Below are the code and all the weights of a small trained network. Each question names an input and a class and asks about switching units off, where a switched-off unit gives its printed mean instead of its output.

import numpy as np


def w(rows, s, z=0):
    codes = np.array(rows[::2]) - 128.0
    scale = np.full(codes.shape[1], s)
    scale[-1] = z or s
    return codes * scale


def norm(h):
    return h / np.sqrt((h * h).mean(-1, keepdims=True) + 1e-5)


def f(y):
    return np.maximum(y, 0)


def log_softmax(a):
    a = a - a.max(-1, keepdims=True)
    return a - np.log(np.exp(a).sum(-1, keepdims=True))


def net(x, mask):
    res = np.array(x, float).reshape(1, 4) / 4 @ E
    u = 0
    for l in range(4):
        y = f(norm(res) @ A[l][:, :-1].T + A[l][:, -1])
        res = res + np.where(mask[u : u + 7], y, B[l][:, -1]) @ B[l][:, :-1]
        u += 7
    return log_softmax(norm(res)[-1] @ U[:, :-1].T + U[:, -1])


A, B = {}, {}
E = w([
[57,101,114,78,206,56,52,115,141,104],'x0',
[254,167,207,163,141,134,73,82,142,145],'x1',
[96,142,169,160,209,200,166,149,46,82],'x2',
[153,176,95,150,213,132,162,128,153,149],'x3',
],0.008)
A[0] = w([
[185,124,27,98,71,111,85,122,203,150,98],'0.n1',
[242,112,121,170,223,121,141,154,69,85,126],'0.n2',
[143,128,156,53,71,189,160,171,152,173,126],'0.n3',
[43,83,53,74,102,163,181,151,96,151,49],'0.n4',
[123,86,142,40,140,97,215,177,26,177,110],'0.n5',
[123,128,175,175,19,117,255,86,29,96,74],'0.n6',
[120,59,155,121,144,164,116,142,54,18,5],'0.n7',
],0.006,0.0024)
B[0] = w([
[116,200,111,86,159,77,166,207,109,105,244],'0.n1',
[146,111,93,92,62,246,141,124,87,105,226],'0.n2',
[119,64,93,168,254,180,53,182,106,96,197],'0.n3',
[127,205,146,98,92,101,195,89,206,33,254],'0.n4',
[164,248,95,121,88,217,180,62,184,174,201],'0.n5',
[115,80,178,197,61,167,78,207,184,159,240],'0.n6',
[101,64,65,130,201,41,79,137,217,154,194],'0.n7',
],0.0072,0.005)
A[1] = w([
[38,192,33,142,125,163,99,79,85,77,102],'1.n1',
[204,202,176,141,89,117,233,124,105,177,185],'1.n2',
[90,122,179,151,20,105,137,148,144,184,138],'1.n3',
[93,75,66,182,141,82,99,139,87,85,69],'1.n4',
[88,156,133,89,115,112,115,93,156,107,1],'1.n5',
[98,173,130,32,133,143,143,177,189,130,228],'1.n6',
[255,157,226,124,107,186,123,137,150,49,137],'1.n7',
],0.0062,0.0016)
B[1] = w([
[166,119,116,253,80,68,144,55,29,152,208],'1.n1',
[101,114,169,59,91,144,48,172,74,115,201],'1.n2',
[133,90,152,171,169,159,128,87,94,70,185],'1.n3',
[96,64,113,17,164,249,53,143,231,121,147],'1.n4',
[144,83,163,113,98,84,134,188,166,66,167],'1.n5',
[104,43,150,208,239,52,64,45,140,127,255],'1.n6',
[155,201,155,44,83,150,133,185,143,178,243],'1.n7',
],0.0064,0.0063)
A[2] = w([
[100,217,174,117,63,196,134,98,246,51,50],'2.n1',
[123,149,254,56,185,121,97,142,206,174,112],'2.n2',
[32,110,123,79,119,80,139,111,169,81,142],'2.n3',
[111,120,137,112,98,142,139,116,184,82,97],'2.n4',
[110,217,38,88,115,92,98,110,181,87,3],'2.n5',
[132,169,72,179,248,130,188,56,165,113,189],'2.n6',
[159,76,116,76,97,213,142,129,163,62,140],'2.n7',
],0.0065,0.0013)
B[2] = w([
[40,82,75,67,161,143,169,93,111,173,220],'2.n1',
[186,159,116,127,85,178,163,136,118,68,216],'2.n2',
[129,2,175,108,82,131,137,194,149,121,248],'2.n3',
[116,176,128,150,208,131,148,119,193,132,174],'2.n4',
[50,157,115,174,132,102,166,53,137,63,198],'2.n5',
[178,171,123,180,50,116,84,42,95,124,253],'2.n6',
[104,161,109,121,124,118,101,45,72,194,199],'2.n7',
],0.0086,0.0058)
A[3] = w([
[55,96,94,111,112,115,131,175,168,120,142],'3.n1',
[227,148,124,15,81,107,79,104,122,154,49],'3.n2',
[25,102,86,185,90,153,188,99,175,113,98],'3.n3',
[138,124,146,85,79,163,137,128,23,178,6],'3.n4',
[103,94,110,77,111,40,137,101,152,95,85],'3.n5',
[106,113,72,163,118,3,152,123,167,126,76],'3.n6',
[212,175,112,53,89,132,107,148,138,50,86],'3.n7',
],0.0077,0.0025)
B[3] = w([
[254,172,111,115,128,81,117,118,69,126,198],'3.n1',
[111,170,107,121,187,93,206,139,99,162,209],'3.n2',
[162,181,175,80,202,68,141,145,125,159,255],'3.n3',
[89,142,123,141,148,38,132,141,158,94,191],'3.n4',
[92,101,149,97,152,104,198,187,188,65,217],'3.n5',
[134,50,149,211,205,27,195,167,185,159,232],'3.n6',
[36,166,143,116,183,159,163,102,113,203,207],'3.n7',
],0.0093,0.0079)
U = w([
[154,61,96,79,107,115,60,138,150,81,4],'0',
[111,240,157,33,152,163,196,145,96,211,237],'1',
[120,96,152,185,7,189,99,173,132,148,72],'2',
[165,159,68,178,130,122,109,29,67,101,48],'3',
[103,103,170,137,188,15,193,128,202,99,181],'4',
],0.012,0.0016)

Each question gives the input, the list of numbers given to net, and the class t.
The units are the neurons (one row each of A and B). Each row of codes is followed by its name. A weight is (code - 128) times the scale printed after its matrix; where a second scale follows, it is the last column's (A, B and U).
mask holds one flag per neuron, layer by layer. A switched-off neuron (its flag False) gives its mean, the last column of its row in B, instead of its output. The means were averaged over made-up inputs and are rounded, as every weight is.
A unit's drop is (log p(t) with every unit on - log p(t) with that unit switched off) / (log p(t) with every unit on - log p(t) with every unit switched off).
The circuit of an input: a set's keep is (log p(t) with only the set's units on - log p(t) with every unit switched off) / (log p(t) with every unit on - log p(t) with every unit switched off). Starting from the 12 units with the biggest drops (on a tie, the unit counted first), units are removed one at a time, each time the one whose removal leaves the highest keep (on an exact tie, the one counted first), for as long as the keep stays at least 0.8.
circuit, biggest first: the units of the circuit, biggest drop first
k most important neurons: the k neurons with the biggest drops, biggest first
top k neurons in layer l: the k neurons of layer l with the biggest drops, biggest first
drop of u: that unit's drop, to one decimal
input [-5,-2,-2,-2], class 1: circuit, biggest first	(3.n6)
input [-4,0,2,1], class 2: 2 most important neurons	(0.n6; 0.n4)
input [-2,4,5,-4], class 1: 3 most important neurons	(1.n7; 1.n6; 1.n1)
input [-5,5,4,-4], class 2: circuit, biggest first	(0.n6; 3.n3)
input [0,-6,8,3], class 3: 2 most important neurons	(2.n6; 1.n1)
input [2,2,3,-1], class 3: 2 most important neurons	(0.n7; 0.n2)
input [-5,1,-6,-8], class 2: 3 most important neurons	(0.n4; 0.n6; 3.n3)
input [-7,4,4,-2], class 2: top 2 neurons in layer 0	(0.n6; 0.n4)
input [-8,-2,-7,2], class 0: top 2 neurons in layer 1	(1.n7; 1.n1)
input [-3,-1,-5,-7], class 0: top 2 neurons in layer 3	(3.n6; 3.n2)
input [8,1,2,2], class 0: top 2 neurons in layer 1	(1.n4; 1.n7)
input [-8,3,7,0], class 2: top 3 neurons in layer 0	(0.n6; 0.n4; 0.n1)
input [8,0,8,-2], class 0: 2 most important neurons	(1.n4; 0.n7)
input [8,6,7,8], class 1: top 3 neurons in layer 3	(3.n7; 3.n6; 3.n1)
input [-7,0,7,-4], class 2: circuit, biggest first	(0.n6)
input [5,1,3,-4], class 0: top 2 neurons in layer 0	(0.n4; 0.n1)
input [-5,3,-1,-7], class 2: drop of 0.n6	1.7
input [0,-3,4,4], class 3: drop of 0.n4	0.0
input [-8,5,-1,0], class 1: drop of 1.n7	0.5
input [-6,1,1,-1], class 2: top neuron in layer 0	(0.n6)
